Below is a small trained network, with its code and all its weights. Each question gives an input and a class and asks what happens when units are switched off, that is, made to give their printed mean instead of their output.

import numpy as np


def w(rows, s, z=0):
    codes = np.array(rows[::2]) - 128.0
    scale = np.full(codes.shape[1], s)
    scale[-1] = z or s
    return codes * scale


def f(y):
    return np.maximum(y, 0)


def log_softmax(a):
    a = a - a.max(-1, keepdims=True)
    return a - np.log(np.exp(a).sum(-1, keepdims=True))


def net(x, mask):
    res = np.array(x, float).reshape(1, 5) / 4 @ E
    y = f(res @ A[0][:, :-1].T + A[0][:, -1])
    res = res + np.where(mask, y, B[0][:, -1]) @ B[0][:, :-1]
    return log_softmax(res[-1] @ U[:, :-1].T + U[:, -1])


A, B = {}, {}
E = w([
[30,97,164,175,43,242,209,95,111,186],'x0',
[135,136,104,124,140,146,138,126,108,104],'x1',
[171,33,235,95,212,94,168,40,2,125],'x2',
[133,129,117,118,91,124,123,122,112,119],'x3',
[138,125,150,142,92,123,117,121,136,113],'x4',
],0.0088)
A[0] = w([
[62,223,38,162,74,143,72,238,219,125,153],'n0',
[154,39,206,115,170,97,149,95,37,138,192],'n1',
[52,148,153,165,84,210,193,124,113,166,54],'n2',
[134,97,186,131,144,82,164,116,49,110,148],'n3',
[136,78,135,129,135,79,144,98,81,171,152],'n4',
[80,108,140,130,95,223,163,87,155,149,35],'n5',
[232,186,85,105,173,42,14,154,154,96,54],'n6',
[147,142,144,130,145,147,105,118,86,165,51],'n7',
[182,178,108,126,168,59,85,128,149,91,42],'n8',
[165,143,103,139,137,49,111,173,118,99,51],'n9',
[194,182,111,87,161,59,46,165,160,82,80],'n10',
[103,252,51,146,80,165,97,194,246,143,152],'n11',
[120,133,149,139,124,172,91,119,111,154,1],'n12',
[20,115,149,161,76,255,186,113,134,159,50],'n13',
],0.0072,0.0021)
B[0] = w([
[254,162,196,80,220,234,104,73,103,81,251],'n0',
[171,174,201,107,185,177,131,43,119,81,219],'n1',
[69,70,77,174,74,40,122,202,175,188,195],'n2',
[156,128,159,94,128,183,106,112,76,106,185],'n3',
[144,140,146,87,138,183,103,52,135,104,168],'n4',
[95,103,89,169,68,86,141,161,186,174,179],'n5',
[86,86,60,172,17,74,167,185,195,171,224],'n6',
[127,128,102,90,115,158,124,101,134,126,138],'n7',
[113,93,87,142,109,125,137,201,167,151,183],'n8',
[59,100,95,181,128,115,136,157,114,136,168],'n9',
[15,76,62,188,106,84,139,194,207,161,206],'n10',
[236,195,213,77,198,218,141,7,26,76,246],'n11',
[176,121,108,146,129,117,157,167,122,105,135],'n12',
[47,100,44,187,82,65,109,208,171,168,216],'n13',
],0.0064,0.014)
U = w([
[216,134,189,89,159,169,114,27,78,114,251],'0',
[52,102,50,153,59,100,117,247,167,153,5],'1',
],0.011,0.0018)

Each question gives the input, the list of numbers given to net, and the class t.
The units are the neurons (one row each of A and B). Each row of codes is followed by its name. A weight is (code - 128) times the scale printed after its matrix; where a second scale follows, it is the last column's (A, B and U).
mask holds one flag per neuron, in row order. A switched-off neuron (its flag False) gives its mean, the last column of its row in B, instead of its output. The means were averaged over made-up inputs and are rounded, as every weight is.
A unit's drop is (log p(t) with every unit on - log p(t) with that unit switched off) / (log p(t) with every unit on - log p(t) with every unit switched off).
The circuit of an input: a set's keep is (log p(t) with only the set's units on - log p(t) with every unit switched off) / (log p(t) with every unit on - log p(t) with every unit switched off). Starting from the 12 units with the biggest drops (on a tie, the unit counted first), units are removed one at a time, each time the one whose removal leaves the highest keep (on an exact tie, the one counted first), for as long as the keep stays at least 0.8.
units of the circuit, in order: the units of the circuit, biggest drop first
top k neurons: the k neurons with the biggest drops, biggest first
drop of u: that unit's drop, to one decimal
input [2,1,-2,1,4], class 0: units of the circuit, in order	(n6)
input [-2,4,-1,-8,-7], class 1: top 3 neurons	(n11, n1, n0)
input [-7,-3,5,-3,-8], class 1: top 2 neurons	(n11, n6)
input [-3,3,-4,8,-7], class 0: top 2 neurons	(n11, n0)
input [-3,2,1,5,-6], class 1: top 2 neurons	(n11, n0)
input [-6,3,-6,6,5], class 0: top 3 neurons	(n11, n0, n13)
input [2,-8,0,2,4], class 1: drop of n11	1.3
input [4,1,-8,3,3], class 0: drop of n11	0.1
input [1,-6,-6,0,3], class 0: drop of n6	0.0
input [-5,-2,-8,8,3], class 0: drop of n11	0.9
